Below is a small trained network, with its code and all its weights. Each question gives an input and a target symbol and asks what happens when units are switched off, that is, made to give their printed mean instead of their output.

import numpy as np


def w(rows, s, z=0):
    codes = np.array(rows[::2]) - 128.0
    scale = np.full(codes.shape[1], s)
    scale[-1] = z or s
    return codes * scale


def f(y):
    return y / 2 * (1 + np.tanh(0.7978845608 * (y + 0.044715 * y**3)))


def softmax(a):
    e = np.exp(a - a.max(-1, keepdims=True))
    return e / e.sum(-1, keepdims=True)


def log_softmax(a):
    a = a - a.max(-1, keepdims=True)
    return a - np.log(np.exp(a).sum(-1, keepdims=True))


def net(x, mask):
    ids = ['ΓΘΞΠΦαβδεζημστψω'.index(c) for c in x.split()]
    T = len(ids)
    res = E[ids] + P[:T]
    u = 0
    for l in range(2):
        q, k, v = (res @ M[l].T for M in (Q, K, V))
        z = softmax(np.where(np.tri(T) > 0, q @ k.T / 4**0.5, -1e9)) @ v
        res = res + np.where(mask[u], z, O[l][:, -1]) @ O[l][:, :-1]
        u += 1
        y = f(res @ A[l][:, :-1].T + A[l][:, -1])
        res = res + np.where(mask[u : u + 4], y, B[l][:, -1]) @ B[l][:, :-1]
        u += 4
    return log_softmax(res[-1] @ U[:, :-1].T + U[:, -1])


Q, K, V, O, A, B = {}, {}, {}, {}, {}, {}
E = w([
[129,133,116],'Γ',
[123,133,117],'Θ',
[131,132,115],'Ξ',
[125,154,139],'Π',
[122,129,117],'Φ',
[125,122,114],'α',
[119,121,114],'β',
[114,120,115],'δ',
[120,120,111],'ε',
[110,109,112],'ζ',
[50,89,166],'η',
[109,88,105],'μ',
[231,198,74],'σ',
[176,102,101],'τ',
[193,112,91],'ψ',
[205,245,235],'ω',
],0.011)
P = w([
[78,207,77],'0',
[69,224,87],'1',
[143,125,66],'2',
[148,186,151],'3',
[196,74,107],'4',
[198,158,197],'5',
[237,32,132],'6',
[241,128,232],'7',
[254,5,148],'8',
],0.0066)
Q[0] = w([
[185,97,179],'L0H0',
[145,45,129],'L0H0',
[99,73,83],'L0H0',
[168,5,122],'L0H0',
],0.017)
K[0] = w([
[130,27,212],'L0H0',
[222,81,176],'L0H0',
[255,164,112],'L0H0',
[224,67,167],'L0H0',
],0.0094)
V[0] = w([
[171,223,153],'L0H0',
[157,78,67],'L0H0',
[2,42,185],'L0H0',
[16,101,233],'L0H0',
],0.0078)
O[0] = w([
[99,246,193,189],'L0H0',
[135,127,2,137],'L0H0',
[162,30,158,3],'L0H0',
[149,41,201,19],'L0H0',
],0.0073,0.0022)
A[0] = w([
[153,104,176,223],'L0N0',
[75,254,87,254],'L0N1',
[63,99,57,249],'L0N2',
[214,109,156,209],'L0N3',
],0.0077,0.003)
B[0] = w([
[120,196,165,151],'L0N0',
[122,218,106,255],'L0N1',
[31,66,3,166],'L0N2',
[196,163,164,167],'L0N3',
],0.0072,0.0064)
Q[1] = w([
[112,16,127],'L1H0',
[91,12,129],'L1H0',
[120,84,168],'L1H0',
[203,254,108],'L1H0',
],0.0055)
K[1] = w([
[24,99,109],'L1H0',
[3,110,81],'L1H0',
[48,134,160],'L1H0',
[206,118,153],'L1H0',
],0.0067)
V[1] = w([
[206,159,251],'L1H0',
[2,146,167],'L1H0',
[177,167,189],'L1H0',
[211,162,209],'L1H0',
],0.008)
O[1] = w([
[57,138,156,165],'L1H0',
[175,59,254,175],'L1H0',
[42,123,151,254],'L1H0',
[33,149,142,215],'L1H0',
],0.0084,0.003)
A[1] = w([
[128,27,119,212],'L1N0',
[228,108,230,254],'L1N1',
[254,130,86,134],'L1N2',
[140,137,11,142],'L1N3',
],0.0076,0.0099)
B[1] = w([
[5,39,171,178],'L1N0',
[188,135,210,255],'L1N1',
[100,10,117,234],'L1N2',
[121,116,49,217],'L1N3',
],0.012,0.008)
U = w([
[175,154,124,84],'Γ',
[170,144,133,91],'Θ',
[206,159,112,121],'Ξ',
[194,230,193,254],'Π',
[150,130,137,118],'Φ',
[155,113,123,148],'α',
[151,101,138,144],'β',
[127,93,138,124],'δ',
[130,96,127,123],'ε',
[110,70,140,130],'ζ',
[129,79,254,138],'η',
[65,39,143,27],'μ',
[130,237,58,163],'σ',
[92,97,54,107],'τ',
[98,119,26,83],'ψ',
[39,178,161,98],'ω',
],0.0073,0.0065)

Each question gives the input, a string of symbols that net reads in full, and the target symbol t.
The units are the heads (4 rows each of Q, K, V and O) and the neurons (one row each of A and B). Each row of codes is followed by its name. A weight is (code - 128) times the scale printed after its matrix; where a second scale follows, it is the last column's (O, A, B and U).
mask holds one flag per unit, layer by layer, with each layer's heads first. A switched-off unit (its flag False) gives its mean, the last column of its rows in O or B, instead of its output. The means were averaged over made-up inputs and are rounded, as every weight is.
A unit's drop is (log p(t) with every unit on - log p(t) with that unit switched off) / (log p(t) with every unit on - log p(t) with every unit switched off).
The circuit of an input: a set's keep is (log p(t) with only the set's units on - log p(t) with every unit switched off) / (log p(t) with every unit on - log p(t) with every unit switched off). Starting from all 10 units, units are removed one at a time, each time the one whose removal leaves the highest keep (on an exact tie, the one counted first), for as long as the keep stays at least 0.8.
units of the circuit, in order: the units of the circuit, biggest drop first
unit that matters most: the unit with the biggest drop
k most important neurons: the k neurons with the biggest drops, biggest first
top k neurons in layer l: the k neurons of layer l with the biggest drops, biggest first
input ε Π Γ Ξ α Γ ψ, target ψ: units of the circuit, in order : L0H0; L1N3; L1N1
input ζ η ψ α α Θ Γ σ Θ, target σ: 2 most important neurons : L1N2; L1N0
input σ ε Φ Π ω Ξ, target ω: units of the circuit, in order : L1H0; L0H0; L0N2
input ψ ζ α σ Π Θ ζ Θ, target Π: units of the circuit, in order : L1N2
input Ξ Γ Φ Π ζ Θ, target Π: units of the circuit, in order : L1N2; L1N0; L1N3
input ε ω τ Γ, target ω: units of the circuit, in order : L1H0; L0H0; L0N2
input ζ Ξ Π Π μ α Π ζ, target Π: 2 most important neurons : L1N2; L0N2
input Π σ Γ η Ξ Π Π, target Π: units of the circuit, in order : L1N2; L1N3
input ζ τ ζ ψ η σ η Φ, target η: 2 most important neurons : L0N1; L1N1
input σ ε ψ ψ Φ Φ τ, target τ: units of the circuit, in order : L0H0; L1N3; L1N2; L1H0
input Φ η σ δ ψ ε ω Γ, target ω: units of the circuit, in order : L1H0; L0H0; L0N3
input η δ Π ω ω ω ω Θ μ, target ω: units of the circuit, in order : L0H0; L1H0
input τ Ξ β η η ω Ξ, target ω: units of the circuit, in order : L1H0; L0H0; L0N3
input ε μ α Π Π β, target Π: unit that matters most : L1N2
input σ Φ δ, target σ: units of the circuit, in order : L0H0; L0N1
input σ η Π Θ ω ω δ, target ω: units of the circuit, in order : L1H0; L0H0
input ε α ω σ α ψ μ, target ψ: units of the circuit, in order : L0H0; L1N1; L1H0
input ω σ β β Γ Γ τ Π, target Π: units of the circuit, in order : L1N2; L1N0
input Ξ ω μ η η Γ Φ Θ, target η: 3 most important neurons : L0N1; L1N1; L1N3
input Ξ ψ β Ξ ε η η α, target η: unit that matters most : L0H0
input η Γ δ Π β Π τ, target ψ: top 2 neurons in layer 1 : L1N3; L1N1
input η Θ Π, target η: top 3 neurons in layer 1 : L1N1; L1N3; L1N0
input μ η β δ ψ β, target η: 2 most important neurons : L0N1; L1N1
input η β μ, target μ: top 2 neurons in layer 0 : L0N2; L0N1
input Θ μ ζ, target μ: top 2 neurons in layer 0 : L0N2; L0N1
input β α Π Ξ Γ ω Θ ζ, target ω: top 3 neurons in layer 0 : L0N2; L0N3; L0N0
input δ α β μ σ σ τ α μ, target τ: most important neuron : L1N3
